Each row of numbers belongs to one of the elements below and depends on some of the facts about them. Some rows are named. Which element is each other row?

Some elements and their rows:
feper: .21,-.03,-.04,.06,.17,.15,.00,.02,-.25,.08,-.15,-.19,.36,-.13,-.10,.06,.08,.00,-.11,.01,-.01,-.33,-.17,-.07,.29,-.01,-.22,.01,-.03,-.12,.28,.32,-.10,-.01,.04,.03,.14,.12,.21
migi: .20,-.10,-.01,.16,.34,.15,-.05,-.15,-.33,.11,-.23,-.25,.19,.01,-.16,.05,.05,-.10,-.08,.60,.17,-.32,-.10,-.18,.12,.08,.04,.01,.10,-.13,.21,.52,-.03,.05,.01,.02,.10,-.14,.00
grelun: .14,.11,.00,-.16,.01,.10,-.06,.10,.18,.36,-.09,.01,-.02,-.20,.06,.08,.10,.04,-.15,-.05,-.28,.01,-.04,-.03,.16,.13,.01,.02,-.14,-.06,.27,-.01,-.02,-.26,.08,.00,.09,.12,.43
kolos: -.03,-.26,.13,.16,.12,.06,.03,-.10,.19,.06,-.03,-.12,.30,-.07,-.06,.24,-.02,-.23,.05,.08,-.13,.18,.05,-.07,.17,-.05,.02,.01,.03,-.20,-.08,.09,.24,-.07,-.03,-.06,.36,.03,-.13
bistes: .20,-.11,-.01,.17,.34,.15,-.04,-.15,-.34,.12,-.23,-.26,.20,.01,-.16,.05,.05,-.10,-.09,.62,.16,-.33,-.10,-.17,.14,.09,.04,.02,.11,-.13,.22,.53,-.03,.06,.00,.02,.10,-.14,.00
flola: .00,-.05,-.07,.04,.05,.08,-.17,-.04,.30,-.30,-.06,-.22,-.36,.01,.15,.40,.54,.04,.13,.32,.22,-.09,-.10,-.02,-.46,.07,.14,.04,.07,-.24,.04,-.69,.03,.06,-.06,-.16,.03,.07,.09
skevis: .22,-.09,-.06,-.08,.18,.03,.03,-.05,.21,.43,-.02,.01,-.39,.06,-.04,.14,-.04,.04,-.08,.03,.03,.04,.07,-.15,-.28,.11,.17,.04,-.05,-.02,.02,.05,.13,-.24,-.05,-.09,-.27,-.19,.10
sisis: .24,-.27,-.12,.06,.16,.01,.14,-.13,.01,.16,.08,-.04,-.24,.11,-.12,.17,-.03,.08,.07,-.25,.34,-.12,.00,-.15,-.37,-.14,-.05,.03,-.02,-.09,-.13,.09,.11,-.06,-.15,-.15,-.38,-.15,-.15
drakom: .10,.02,-.09,.08,-.04,.14,-.17,.10,.21,-.56,.01,-.19,-.16,-.06,.19,.45,.43,.17,.04,.10,.02,-.10,.01,-.02,.03,.02,.20,.04,-.09,-.17,.24,-.45,-.01,.38,.06,-.17,.01,.14,.04
vubem: .11,.16,.02,.14,-.11,.04,.08,-.26,.20,.12,.01,.04,-.05,-.01,.10,.44,.13,.00,.21,.75,.06,-.11,.26,-.18,-.21,-.07,-.09,.00,.01,-.22,-.04,.47,.00,-.17,-.05,.13,-.05,.19,.05
sturol: .19,.15,-.03,.15,-.15,.10,.01,-.07,.08,-.23,.06,.01,.10,-.08,.14,.45,.08,.15,.08,.40,-.10,-.09,.28,-.14,.26,-.09,.03,.02,-.14,-.15,.20,.45,-.04,.19,.08,.05,-.04,.20,.00
grobotek: .03,-.03,-.02,-.11,.41,-.04,-.18,-.06,-.20,.17,.00,.01,-.16,-.16,.10,.16,.19,-.20,.25,.36,.13,.05,-.13,-.15,-.25,-.10,.23,.02,-.06,-.15,.02,.07,-.17,.35,-.14,.06,-.26,.01,.08
brepletra: .32,-.15,-.14,-.08,.09,.05,.16,.07,.08,.26,.08,-.02,-.06,.00,-.10,.16,-.05,.15,-.07,-.70,.05,-.16,-.07,-.07,-.12,-.11,-.26,.04,-.14,-.03,.05,-.01,.07,-.17,-.07,-.12,-.27,.07,.14
daflal: .25,-.19,-.10,-.02,.18,.02,.11,-.08,.12,.32,.04,-.01,-.34,.10,-.09,.16,-.06,.07,-.01,-.16,.19,-.04,.04,-.16,-.35,-.01,.05,.04,-.04,-.04,-.06,.06,.14,-.17,-.11,-.13,-.35,-.19,-.03
taklozus: .10,-.13,.05,.07,-.01,-.02,-.08,-.29,.03,.00,-.05,-.02,-.21,-.04,-.06,.03,.13,-.07,.07,.25,.19,.03,-.02,-.11,.04,-.03,.07,.00,-.07,-.19,.10,.00,-.07,-.07,-.06,-.07,-.04,-.07,.03
dridal: .16,.04,.00,-.13,.15,.06,-.07,-.03,.27,.51,-.09,.03,-.40,-.03,.03,.10,.01,-.01,-.13,.30,-.12,.14,.10,-.14,-.16,.23,.29,.04,-.06,-.02,.13,.03,.11,-.32,.02,-.04,-.11,-.18,.24
skopu: .10,.03,-.05,-.15,.22,.02,-.12,.09,-.17,.12,.01,.00,.09,-.26,.10,.12,.21,-.07,.13,-.14,-.03,-.08,-.22,-.05,-.01,-.13,-.07,.02,-.15,-.14,.16,.01,-.21,.22,-.07,.05,-.12,.23,.28
kepo: .09,.06,.03,-.10,.10,.06,-.10,-.06,.23,.41,-.12,.02,-.31,-.08,.06,.09,.09,-.03,-.10,.44,-.13,.13,.08,-.12,-.09,.22,.30,.03,-.04,-.07,.16,.05,.06,-.26,.03,-.02,.00,-.14,.25

How the elements are related:
batrok ε zamun; binutre ε biplur; biplur ε klekem; bistes ε migi; bovudun ε trabroplon; brefom ε vefim
brepletra ε skoflos; brikan ε mudel; brodek ε zume; brokle ε nezon; brunul ε grubram; bustim ε kupases
dabin ε nustutrus; daflal ε brepletra; didan ε plubafim; dosol ε gikli; dramor ε vugo; drebar ε flitreplo
dridal ε klefik; drifos ε mukor; dritram ε dabin; drofu ε trefar; drovidres ε poflom; drufo ε daflal
druvebam ε flola; duskol ε trupon; duzu ε pamal; fabor ε plaplus; fatim ε fabor; fedi ε lafon
flagok ε griror; flapli ε refo; flefe ε gidro; flenil ε purin; flitreplo ε fatim; floklo ε vudil
flola ε dosol; flutor ε lebir; flutram ε sogon; gane ε drovidres; geflepem ε vetrike; gemil ε brikan
gevibrur ε kolos; gidro ε dritram; gikli ε klapeles; gole ε vufes; grelun ε kepo; greplim ε sufen
grezene ε vitak; griklen ε rolun; griror ε zadas; grobotek ε trofal; grubram ε naklupas; grugefi ε sitik
grutru ε stila; kedazos ε lutru; kefum ε lisal; kepo ε griklen; klapeles ε tukis; klefik ε duskol
klekem ε nudran; klerom ε zusel; klibro ε kefum; kliskes ε fedi; klostu ε truflur; kofen ε brokle
kolos ε pavak; kupases ε klibro; kurukluk ε dramor; lafon ε limidren; lostede ε drebar; luta ε flutram
lutru ε viklon; magrel ε grezene; migi ε didan; motre ε gane; mudel ε flagok; muflum ε tuzu
mukor ε drofu; naklupas ε brefom; natren ε vafolin; nezon ε greplim; nibal ε flapli; nudran ε flenil
nunel ε skopu; nustutrus ε taklozus; pasin ε brigik; pavak ε vuvak; pedra ε vuplur; pegum ε geflepem
peplo ε gole; plafla ε pedra; plaplus ε skemal; pledrak ε tobapar; pliklal ε vize; plino ε peplo
plogal ε floklo; ploplem ε plogal; plubafim ε stefli; poflive ε druvebam; purin ε grutru; rari ε luta
refo ε ploplem; ridrel ε kurukluk; rolun ε brodek; ruvom ε sastu; sastu ε tezigrur; sisis ε motre
sitik ε studum; skagi ε dize; skebremak ε kedazos; skemal ε grobotek; skevis ε temun; skoflos ε tririn
skopu ε flutor; skozus ε sisis; sosta ε bistes; statres ε flefe; stedu ε ridrel; stefli ε feper
stila ε gevibrur; studum ε bovudun; sturol ε pasin; sufen ε ruvom; taplafe ε magrel; temun ε drufo
tobapar ε gemil; trabroplon ε zedre; trefar ε muflum; tririn ε skozus; trofal ε nunel; trugram ε klerom
trupon ε skevis; tukis ε drakom; tuzu ε stedu; vafolin ε bustim; vebraskin ε grelun; vefim ε nibal
vetrike ε duzu; viklon ε sturol; vitak ε sosta; vize ε batrok; vizos ε plino; vubem ε skebremak
vudil ε klostu; vufes ε zuflidrar; vugo ε plafla; vuplur ε statres; vuvak ε pledrak; zadas ε lostede
zamun ε vubem; zedre ε pliklal; zuflidrar ε kliskes; zume ε dridal; zusel ε brunul; batrok Σ 264
binutre Σ 563; biplur Σ 563; bistes Σ 563; bovudun Σ 563; brefom Σ 966; brepletra Σ 966
brigik Σ 563; brikan Σ 966; brodek Σ 264; brokle Σ 563; brunul Σ 966; bustim Σ 563
dabin Σ 563; daflal Σ 563; didan Σ 563; dize Σ 563; dosol Σ 264; drakom Σ 264
dramor Σ 563; drebar Σ 563; dridal Σ 563; drifos Σ 563; dritram Σ 966; drofu Σ 264
drovidres Σ 563; drufo Σ 563; druvebam Σ 563; duskol Σ 264; duzu Σ 966; fabor Σ 264
fatim Σ 563; fedi Σ 264; feper Σ 966; flagok Σ 264; flapli Σ 264; flefe Σ 563
flenil Σ 966; flitreplo Σ 966; floklo Σ 563; flola Σ 563; flutor Σ 264; flutram Σ 966
gane Σ 563; geflepem Σ 264; gemil Σ 563; gevibrur Σ 264; gidro Σ 563; gikli Σ 966
gole Σ 966; grelun Σ 966; greplim Σ 966; grezene Σ 966; griklen Σ 563; griror Σ 563
grobotek Σ 563; grubram Σ 966; grugefi Σ 563; grutru Σ 966; kedazos Σ 563; kefum Σ 966
kepo Σ 563; klapeles Σ 563; klefik Σ 264; klekem Σ 264; klerom Σ 966; klibro Σ 966
kliskes Σ 563; klostu Σ 966; kofen Σ 966; kolos Σ 563; kupases Σ 966; kurukluk Σ 563
lafon Σ 264; lebir Σ 563; limidren Σ 966; lisal Σ 563; lostede Σ 563; luta Σ 563
lutru Σ 264; magrel Σ 563; migi Σ 563; motre Σ 563; mudel Σ 264; muflum Σ 563
mukor Σ 563; naklupas Σ 966; natren Σ 563; nezon Σ 966; nibal Σ 563; nudran Σ 563
nunel Σ 563; nustutrus Σ 563; pamal Σ 966; pasin Σ 563; pavak Σ 966; pedra Σ 966
pegum Σ 966; peplo Σ 563; plafla Σ 563; plaplus Σ 966; pledrak Σ 966; pliklal Σ 563
plino Σ 966; plogal Σ 563; ploplem Σ 966; plubafim Σ 563; poflive Σ 563; poflom Σ 563
purin Σ 563; rari Σ 264; refo Σ 563; ridrel Σ 264; rolun Σ 966; ruflos Σ 966
ruvom Σ 264; sastu Σ 966; sisis Σ 563; sitik Σ 966; skagi Σ 966; skebremak Σ 563
skemal Σ 563; skevis Σ 563; skoflos Σ 563; skopu Σ 966; skozus Σ 563; sogon Σ 563
sosta Σ 966; statres Σ 563; stedu Σ 264; stefli Σ 563; stila Σ 264; studum Σ 966
sturol Σ 264; sufen Σ 264; taklozus Σ 563; taplafe Σ 966; temun Σ 966; tezigrur Σ 563
tobapar Σ 563; trabroplon Σ 966; trefar Σ 563; tririn Σ 563; trofal Σ 563; truflur Σ 563
trugram Σ 563; trumen Σ 563; trupon Σ 966; tukis Σ 563; tuzu Σ 966; vafolin Σ 264
vebraskin Σ 966; vefim Σ 966; vetrike Σ 563; viklon Σ 563; vitak Σ 264; vize Σ 563
vizos Σ 563; vubem Σ 563; vudil Σ 264; vufes Σ 563; vugo Σ 563; vuplur Σ 966
vuvak Σ 264; zadas Σ 563; zamun Σ 563; zedre Σ 563; zekluster Σ 264; zuflidrar Σ 563
zume Σ 966; zusel Σ 966

Name these rows:
No name comes twice in this set of rows, the named rows included.
.15,.13,-.02,.02,-.13,.07,.06,-.05,.10,.08,.00,.01,.19,-.15,.08,.30,.15,.07,.06,.08,-.10,-.17,.04,-.06,.08,-.10,-.29,.01,-.09,-.18,.13,.25,-.08,-.15,.01,.08,.06,.32,.25  sitik
.02,-.05,.01,-.09,.45,-.05,-.18,-.05,-.20,.19,.01,.00,-.09,-.15,.08,.18,.15,-.27,.26,.31,.07,.10,-.13,-.16,-.19,-.11,.22,.02,-.07,-.15,-.01,.11,-.13,.37,-.16,.07,-.25,.02,.07  fatim
.20,.20,-.03,.17,-.19,.10,.04,-.08,.11,-.23,.07,.02,.11,-.07,.15,.49,.09,.14,.10,.48,-.11,-.11,.31,-.16,.24,-.10,.01,.02,-.14,-.15,.18,.53,-.03,.17,.08,.08,-.05,.24,.01  lutru
.26,.10,-.04,-.09,.07,.12,-.07,.12,.23,.17,.00,.02,-.24,-.06,.06,.20,-.06,.15,-.20,.04,-.29,.10,.19,-.12,.24,.18,.34,.05,-.20,.04,.32,.16,.09,.01,.13,-.08,-.15,-.09,.17  klefik
.03,-.18,.10,.08,.06,.09,.06,.08,.17,.04,.00,-.11,.54,-.19,-.06,.21,-.02,-.17,-.02,-.40,-.31,.08,-.08,.01,.40,-.12,-.23,.00,-.08,-.18,.05,.01,.15,-.06,.01,-.03,.42,.27,.08  pavak
.27,-.24,-.12,.01,.18,.01,.13,-.10,.07,.25,.07,-.02,-.30,.12,-.11,.17,-.07,.08,.02,-.24,.27,-.08,.02,-.15,-.38,-.08,-.01,.04,-.03,-.05,-.10,.06,.14,-.10,-.13,-.14,-.40,-.17,-.10  skoflos
.01,-.07,.03,-.06,.43,-.04,-.15,-.05,-.15,.17,.01,-.01,-.02,-.14,.06,.19,.10,-.28,.24,.28,.03,.14,-.12,-.15,-.13,-.11,.19,.01,-.06,-.16,-.03,.09,-.08,.34,-.16,.07,-.19,.03,.04  drebar
.04,-.19,.09,.10,-.03,.11,.08,.06,.21,.01,-.01,-.12,.52,-.19,-.06,.21,.01,-.11,-.05,-.39,-.28,.05,-.05,.02,.40,-.10,-.25,.01,-.05,-.19,.07,.00,.17,-.16,.04,-.06,.48,.26,.06  grutru
.26,-.03,-.04,.09,.25,.19,-.01,.02,-.34,.08,-.21,-.25,.44,-.11,-.15,.03,.06,-.03,-.17,.13,-.01,-.42,-.21,-.08,.38,.03,-.23,.01,.00,-.11,.34,.45,-.11,.02,.05,.04,.19,.10,.21  sosta
.09,.03,-.03,-.18,.36,-.01,-.15,.12,-.22,.15,.03,.01,.13,-.27,.11,.15,.18,-.16,.18,-.14,-.07,-.03,-.25,-.07,.00,-.16,-.04,.02,-.17,-.13,.13,.02,-.22,.34,-.11,.08,-.19,.26,.29  plaplus
-.01,-.19,.11,.09,.27,.01,-.03,-.08,.07,.13,-.01,-.08,.22,-.08,-.03,.22,-.01,-.29,.12,.13,-.10,.19,-.03,-.11,.09,-.08,.08,.01,-.01,-.18,-.08,.09,.14,.12,-.10,.00,.15,.04,-.07  gemil

Now the same elements, written a new way:
Named rows:
brikan: .06,-.18,.37,.14,.16,.46,.17,-.20,-.30,-.19,-.06,.24
tririn: -.18,.19,-.50,-.03,-.05,.30,.40,-.13,.24,.21,-.05,.04
poflom: .07,.28,.12,-.01,.15,-.52,.43,-.32,.34,.29,-.18,.33
brunul: -.01,-.22,.24,-.07,-.17,.14,.19,.46,-.02,.30,.13,-.08
klekem: -.16,.10,.12,.01,.14,.30,.09,.19,.21,-.39,-.04,.08
grutru: -.39,.16,.43,.18,.41,.48,.17,.16,-.19,-.23,.09,.26
ridrel: -.03,.24,-.08,.62,-.26,-.07,.15,.38,.19,-.46,-.12,-.09
dize: .08,.28,.15,.00,.11,-.53,.41,-.28,.31,.27,-.18,.35
trugram: .04,.18,-.06,-.04,-.17,.06,.18,.08,.08,.10,-.09,.24
ruflos: -.02,.02,.25,.12,.17,-.30,.40,-.19,.05,.18,.07,-.01
skopu: .23,-.22,.06,.08,-.15,.04,.26,-.21,-.17,.08,.05,-.07
nudran: -.19,.36,.12,.03,.10,.30,.13,.14,.02,-.10,-.09,.44
kofen: -.05,-.03,.08,.12,-.02,.13,.24,.04,-.14,.03,.15,-.06
taklozus: .08,.32,.16,.06,.11,-.57,.42,-.28,.33,.26,-.19,.35
gevibrur: -.33,.18,.36,.05,.44,.52,.06,.18,.17,-.56,-.11,.32
vuplur: -.10,.21,.04,.77,-.24,-.06,.25,.31,-.19,-.17,.05,-.10
brigik: .09,.32,.15,-.05,.12,-.57,.37,-.30,.29,.25,-.13,.34
bovudun: .08,.44,-.18,-.28,-.20,-.06,-.03,.01,-.17,-.08,.20,.18

Name these rows:
No name comes twice in this set of rows, the named rows included.
-.01,-.27,.29,-.12,-.20,.13,.19,.55,.02,.36,.12,-.09  grubram
.56,-.17,-.17,-.07,-.48,.10,.15,-.35,-.10,.09,-.24,.22  grobotek
-.28,.40,.22,.04,.22,.39,.12,.16,.00,-.18,-.12,.54  purin
.02,.38,-.13,.43,-.32,-.05,.18,.25,.01,-.08,-.13,.22  muflum
-.01,.45,-.13,.59,-.35,-.09,.19,.28,.01,-.12,-.16,.23  statres
.65,-.48,-.10,-.09,-.40,.18,.11,-.39,.05,-.25,-.25,-.05  fabor
.01,.24,-.05,-.01,-.11,.10,.17,.03,.05,.05,-.09,.29  binutre
-.03,-.17,.20,-.02,-.14,.14,.20,.35,-.06,.22,.13,-.08  zusel
-.12,.21,-.39,-.02,-.07,.24,.35,-.09,.19,.17,-.07,.09  sisis
-.10,.22,.04,.81,-.25,-.08,.25,.33,-.19,-.19,.05,-.10  pedra
-.16,-.03,-.40,-.05,.03,.32,.31,-.01,.39,-.12,-.01,-.26  brodek

The same elements again, as new rows of numbers:
Named rows:
rari: .27,-.19,.27,.15,-.13,-.10,.11,.11,-.01,-.25,-.06,.03
vafolin: .27,-.19,.28,.15,-.11,-.10,.10,.11,-.01,-.26,-.06,.02
ridrel: .45,-.21,.28,.19,-.05,-.05,.11,.10,.09,-.29,-.05,.11
grugefi: .20,-.23,.14,.03,-.20,-.01,.19,.09,-.12,-.26,-.08,.02
biplur: .25,-.20,.14,.06,-.17,-.07,.14,.14,-.15,-.26,-.01,-.03
plubafim: .28,-.09,.22,.06,-.07,-.03,.14,.16,-.24,-.46,-.08,-.09
zedre: .20,-.17,-.01,-.05,-.31,.23,.18,.10,-.07,-.09,-.12,.09
gemil: .30,-.30,.23,.05,-.35,-.09,.16,.08,-.23,-.16,-.22,-.05
lebir: .15,-.16,.07,-.03,-.44,-.21,.28,.13,-.11,-.32,.08,.18
grobotek: -.08,-.22,.10,-.15,-.10,.00,.23,.10,-.15,-.34,.12,.08
flefe: .35,-.27,.16,.07,-.14,-.01,.19,.07,-.05,-.28,-.08,.09
gane: .25,-.26,.29,.14,-.24,.01,.22,.03,.08,-.28,-.04,-.03
natren: .20,-.23,.16,.04,-.19,-.04,.19,.09,-.12,-.27,-.07,.01
vuplur: .49,-.31,.15,.18,-.07,-.08,.06,-.01,.15,-.23,-.19,.14
brefom: .10,-.35,.20,.19,-.20,-.20,.09,-.06,.08,-.10,-.17,.05
skagi: .31,-.26,.13,.13,-.17,-.14,.07,.02,.05,-.22,-.16,.06
pedra: .50,-.31,.15,.18,-.07,-.07,.06,.00,.15,-.24,-.18,.14
greplim: .31,-.26,.14,.14,-.11,-.11,.05,.03,.04,-.23,-.18,.03

Name these rows:
No name comes twice in this set of rows, the named rows included.
-.05,-.22,.11,-.12,-.10,-.01,.21,.10,-.14,-.33,.10,.06  trofal
.16,-.18,.24,.08,-.12,-.12,.13,.12,-.02,-.28,.03,.07  flutor
.25,-.15,.19,.05,-.11,-.03,.15,.13,-.19,-.38,-.08,-.05  magrel
.31,-.21,.00,.07,-.23,.11,.05,.02,.09,-.06,-.22,.11  trabroplon
.27,-.12,.06,.04,-.28,.22,.10,.11,.06,-.03,-.12,.13  batrok
.31,-.23,.06,.09,-.18,.02,.05,.02,.07,-.12,-.20,.08  studum
.44,-.18,.10,.19,-.10,-.22,-.07,.14,-.05,-.19,-.03,-.07  flenil
.46,-.30,.19,.18,-.27,-.20,-.02,.06,-.08,-.11,-.25,-.05  pledrak
.31,-.18,.08,.10,-.36,-.29,.14,.07,.03,-.31,-.05,.19  feper
.23,-.30,.36,.07,-.27,-.09,.15,.05,-.08,-.18,-.21,.03  flagok
.20,-.21,.09,.00,-.27,.02,.20,.10,-.10,-.20,-.08,.06  pasin
.05,-.27,.33,.20,-.19,-.19,.14,.02,.02,-.13,-.05,.04  flapli
.14,-.33,.05,.04,-.02,-.26,.22,.09,-.30,-.34,-.25,.00  dridal
.25,-.29,.16,.15,-.15,-.13,.06,.00,.06,-.19,-.18,.04  klerom
.28,-.39,.14,.21,-.02,-.29,.12,-.02,.04,-.28,-.32,.01  trupon

